Below are the code and all the weights of a small trained network. Each question names an input and a target symbol and asks about switching units off, where a switched-off unit gives its printed mean instead of its output.

import numpy as np


def w(rows, s, z=0):
    codes = np.array(rows[::2]) - 128.0
    scale = np.full(codes.shape[1], s)
    scale[-1] = z or s
    return codes * scale


def f(y):
    return y / 2 * (1 + np.tanh(0.7978845608 * (y + 0.044715 * y**3)))


def softmax(a):
    e = np.exp(a - a.max(-1, keepdims=True))
    return e / e.sum(-1, keepdims=True)


def log_softmax(a):
    a = a - a.max(-1, keepdims=True)
    return a - np.log(np.exp(a).sum(-1, keepdims=True))


def net(x, mask):
    ids = ['βγδεζθλμξστφψ'.index(c) for c in x.split()]
    T = len(ids)
    res = E[ids] + P[:T]
    u = 0
    for l in range(3):
        r = res
        for j in range(2):
            rows = slice(3 * j, 3 * j + 3)
            q, k, v = (r @ M[l][rows].T for M in (Q, K, V))
            z = softmax(np.where(np.tri(T) > 0, q @ k.T / 3**0.5, -1e9)) @ v
            o = O[l][rows]
            res = res + np.where(mask[u + j], z, o[:, -1]) @ o[:, :-1]
        u += 2
        y = f(res @ A[l][:, :-1].T + A[l][:, -1])
        res = res + np.where(mask[u : u + 8], y, B[l][:, -1]) @ B[l][:, :-1]
        u += 8
    return log_softmax(res[-1] @ U[:, :-1].T + U[:, -1])


Q, K, V, O, A, B = {}, {}, {}, {}, {}, {}
E = w([
[211,53,64],'β',
[101,55,142],'γ',
[143,195,213],'δ',
[108,108,155],'ε',
[77,113,140],'ζ',
[153,61,74],'θ',
[179,23,166],'λ',
[200,129,63],'μ',
[54,195,138],'ξ',
[175,149,181],'σ',
[75,206,77],'τ',
[119,151,21],'φ',
[252,87,146],'ψ',
],0.016)
P = w([
[255,159,154],'0',
[125,137,149],'1',
[101,124,151],'2',
[81,114,152],'3',
[65,103,151],'4',
[54,97,152],'5',
],0.0074)
Q[0] = w([
[110,140,93],'0.h1',
[131,151,211],'0.h1',
[140,83,53],'0.h1',
[254,234,206],'0.h2',
[50,112,190],'0.h2',
[143,26,57],'0.h2',
],0.023)
K[0] = w([
[151,116,94],'0.h1',
[66,80,155],'0.h1',
[195,205,125],'0.h1',
[251,239,233],'0.h2',
[35,93,215],'0.h2',
[138,19,41],'0.h2',
],0.02)
V[0] = w([
[121,157,115],'0.h1',
[144,162,138],'0.h1',
[101,120,106],'0.h1',
[56,81,67],'0.h2',
[2,138,240],'0.h2',
[117,126,138],'0.h2',
],0.0057)
O[0] = w([
[150,107,140,68],'0.h1',
[118,81,101,169],'0.h1',
[164,163,169,17],'0.h1',
[222,132,75,69],'0.h2',
[254,231,234,2],'0.h2',
[128,127,131,122],'0.h2',
],0.0054,0.00077)
A[0] = w([
[97,108,177,119],'0.n1',
[255,229,96,70],'0.n2',
[43,121,39,252],'0.n3',
[116,39,84,2],'0.n4',
[63,134,249,86],'0.n5',
[120,78,111,41],'0.n6',
[158,160,126,213],'0.n7',
[70,247,91,89],'0.n8',
],0.0097,0.0042)
B[0] = w([
[106,107,116,148],'0.n1',
[99,167,139,129],'0.n2',
[155,191,162,254],'0.n3',
[136,71,62,185],'0.n4',
[93,94,81,210],'0.n5',
[138,107,99,138],'0.n6',
[101,146,167,161],'0.n7',
[252,82,125,165],'0.n8',
],0.021,0.0058)
Q[1] = w([
[123,91,186],'1.h1',
[105,71,254],'1.h1',
[65,116,139],'1.h1',
[152,140,142],'1.h2',
[130,135,125],'1.h2',
[102,151,89],'1.h2',
],0.024)
K[1] = w([
[88,199,161],'1.h1',
[74,239,251],'1.h1',
[72,95,207],'1.h1',
[157,131,101],'1.h2',
[126,125,118],'1.h2',
[95,108,109],'1.h2',
],0.017)
V[1] = w([
[115,117,32],'1.h1',
[34,250,151],'1.h1',
[162,77,108],'1.h1',
[108,254,31],'1.h2',
[246,110,43],'1.h2',
[149,159,76],'1.h2',
],0.0038)
O[1] = w([
[206,106,149,178],'1.h1',
[50,253,104,21],'1.h1',
[175,76,139,176],'1.h1',
[47,130,61,121],'1.h2',
[23,251,116,254],'1.h2',
[80,153,107,156],'1.h2',
],0.005,0.003)
A[1] = w([
[54,204,184,56],'1.n1',
[140,206,29,77],'1.n2',
[183,100,254,190],'1.n3',
[101,155,140,161],'1.n4',
[140,104,71,1],'1.n5',
[184,181,197,199],'1.n6',
[189,178,209,212],'1.n7',
[86,95,186,63],'1.n8',
],0.0089,0.0042)
B[1] = w([
[102,170,44,166],'1.n1',
[179,34,95,228],'1.n2',
[51,94,151,227],'1.n3',
[94,204,115,147],'1.n4',
[254,236,154,151],'1.n5',
[106,220,46,245],'1.n6',
[104,234,55,254],'1.n7',
[158,134,12,156],'1.n8',
],0.013,0.0044)
Q[2] = w([
[187,41,77],'2.h1',
[100,153,97],'2.h1',
[73,69,61],'2.h1',
[121,150,52],'2.h2',
[42,254,166],'2.h2',
[36,183,114],'2.h2',
],0.018)
K[2] = w([
[139,62,70],'2.h1',
[121,129,158],'2.h1',
[50,92,102],'2.h1',
[155,136,197],'2.h2',
[209,56,65],'2.h2',
[177,6,73],'2.h2',
],0.021)
V[2] = w([
[137,152,227],'2.h1',
[113,81,1],'2.h1',
[112,95,24],'2.h1',
[90,144,137],'2.h2',
[125,161,142],'2.h2',
[131,126,124],'2.h2',
],0.0049)
O[2] = w([
[98,79,54,27],'2.h1',
[181,197,254,255],'2.h1',
[175,189,229,233],'2.h1',
[158,178,170,106],'2.h2',
[147,161,180,117],'2.h2',
[133,131,130,134],'2.h2',
],0.0047,0.0061)
A[2] = w([
[162,77,152,11],'2.n1',
[114,164,54,141],'2.n2',
[129,53,111,124],'2.n3',
[150,199,84,80],'2.n4',
[115,70,140,201],'2.n5',
[101,5,168,138],'2.n6',
[54,105,156,156],'2.n7',
[172,82,149,119],'2.n8',
],0.015,0.011)
B[2] = w([
[121,115,1,147],'2.n1',
[167,177,144,237],'2.n2',
[156,195,160,152],'2.n3',
[97,50,146,250],'2.n4',
[187,183,208,169],'2.n5',
[132,54,61,181],'2.n6',
[63,85,118,178],'2.n7',
[60,193,139,174],'2.n8',
],0.023,0.019)
U = w([
[5,169,159,154],'β',
[81,50,121,142],'γ',
[227,129,175,255],'δ',
[153,106,79,89],'ε',
[127,144,236,31],'ζ',
[133,213,211,122],'θ',
[138,144,136,109],'λ',
[137,148,138,65],'μ',
[146,148,129,158],'ξ',
[99,177,66,28],'σ',
[147,253,147,145],'τ',
[136,161,146,73],'φ',
[185,170,102,206],'ψ',
],0.0075,0.0037)

Each question gives the input, a string of symbols that net reads in full, and the target symbol t.
The units are the heads (3 rows each of Q, K, V and O) and the neurons (one row each of A and B). Each row of codes is followed by its name. A weight is (code - 128) times the scale printed after its matrix; where a second scale follows, it is the last column's (O, A, B and U).
mask holds one flag per unit, layer by layer, with each layer's heads first. A switched-off unit (its flag False) gives its mean, the last column of its rows in O or B, instead of its output. The means were averaged over made-up inputs and are rounded, as every weight is.
A unit's drop is (log p(t) with every unit on - log p(t) with that unit switched off) / (log p(t) with every unit on - log p(t) with every unit switched off).
top k neurons: the k neurons with the biggest drops, biggest first
top k neurons in layer l: the k neurons of layer l with the biggest drops, biggest first
which heads matter: for each layer, one digit per head in row order, 1 if its drop is at least 0.15 and else 0, layers parted by /
input ε ε σ ε, target γ: top 3 neurons in layer 0	0.n3, 0.n5, 0.n4
input γ λ φ σ, target β: top 2 neurons	0.n4, 0.n3
input μ ε γ μ, target τ: which heads matter	11 / 00 / 00
input σ φ ε ε ε ψ, target γ: top 2 neurons	2.n2, 2.n6
input φ δ ψ ζ ψ, target θ: which heads matter	01 / 11 / 10
input ε μ τ θ, target τ: top 3 neurons in layer 2	2.n4, 2.n8, 2.n6
input ζ ξ φ μ λ, target δ: top 4 neurons	2.n5, 2.n4, 2.n6, 0.n3
input δ δ ε, target β: top 4 neurons in layer 0	0.n4, 0.n8, 0.n2, 0.n3
input γ λ τ β, target σ: top 2 neurons in layer 0	0.n4, 0.n6
input μ δ μ, target τ: which heads matter	01 / 01 / 00
input δ ε τ ζ ψ, target β: top neuron	0.n8
input θ θ γ, target γ: top 4 neurons	0.n3, 2.n6, 2.n2, 2.n7
input φ ε ψ, target θ: top 3 neurons	1.n2, 0.n3, 2.n4
input ψ ε ψ, target ψ: which heads matter	01 / 10 / 00
input φ δ λ δ, target γ: top 4 neurons in layer 2	2.n2, 2.n8, 2.n7, 2.n6
input ψ φ γ γ λ σ, target β: top 3 neurons in layer 0	0.n8, 0.n4, 0.n6
input σ μ ε γ λ σ, target γ: top neuron	0.n5
input ε ε φ, target δ: top 3 neurons	2.n2, 2.n4, 0.n3
input ψ ε λ, target ε: which heads matter	01 / 01 / 00
input ε ζ λ μ, target δ: which heads matter	01 / 00 / 00
input ψ δ ξ τ σ ψ, target ψ: which heads matter	01 / 11 / 00
input τ μ ε μ δ, target β: top 4 neurons	0.n4, 0.n2, 0.n7, 0.n5
input β ε β, target σ: top 2 neurons in layer 2	2.n8, 2.n1
input λ φ λ λ, target δ: top 2 neurons	2.n5, 0.n3
input ξ ε θ λ, target τ: top 2 neurons in layer 1	1.n5, 1.n3
input δ φ ε, target β: top 2 neurons in layer 0	0.n4, 0.n3
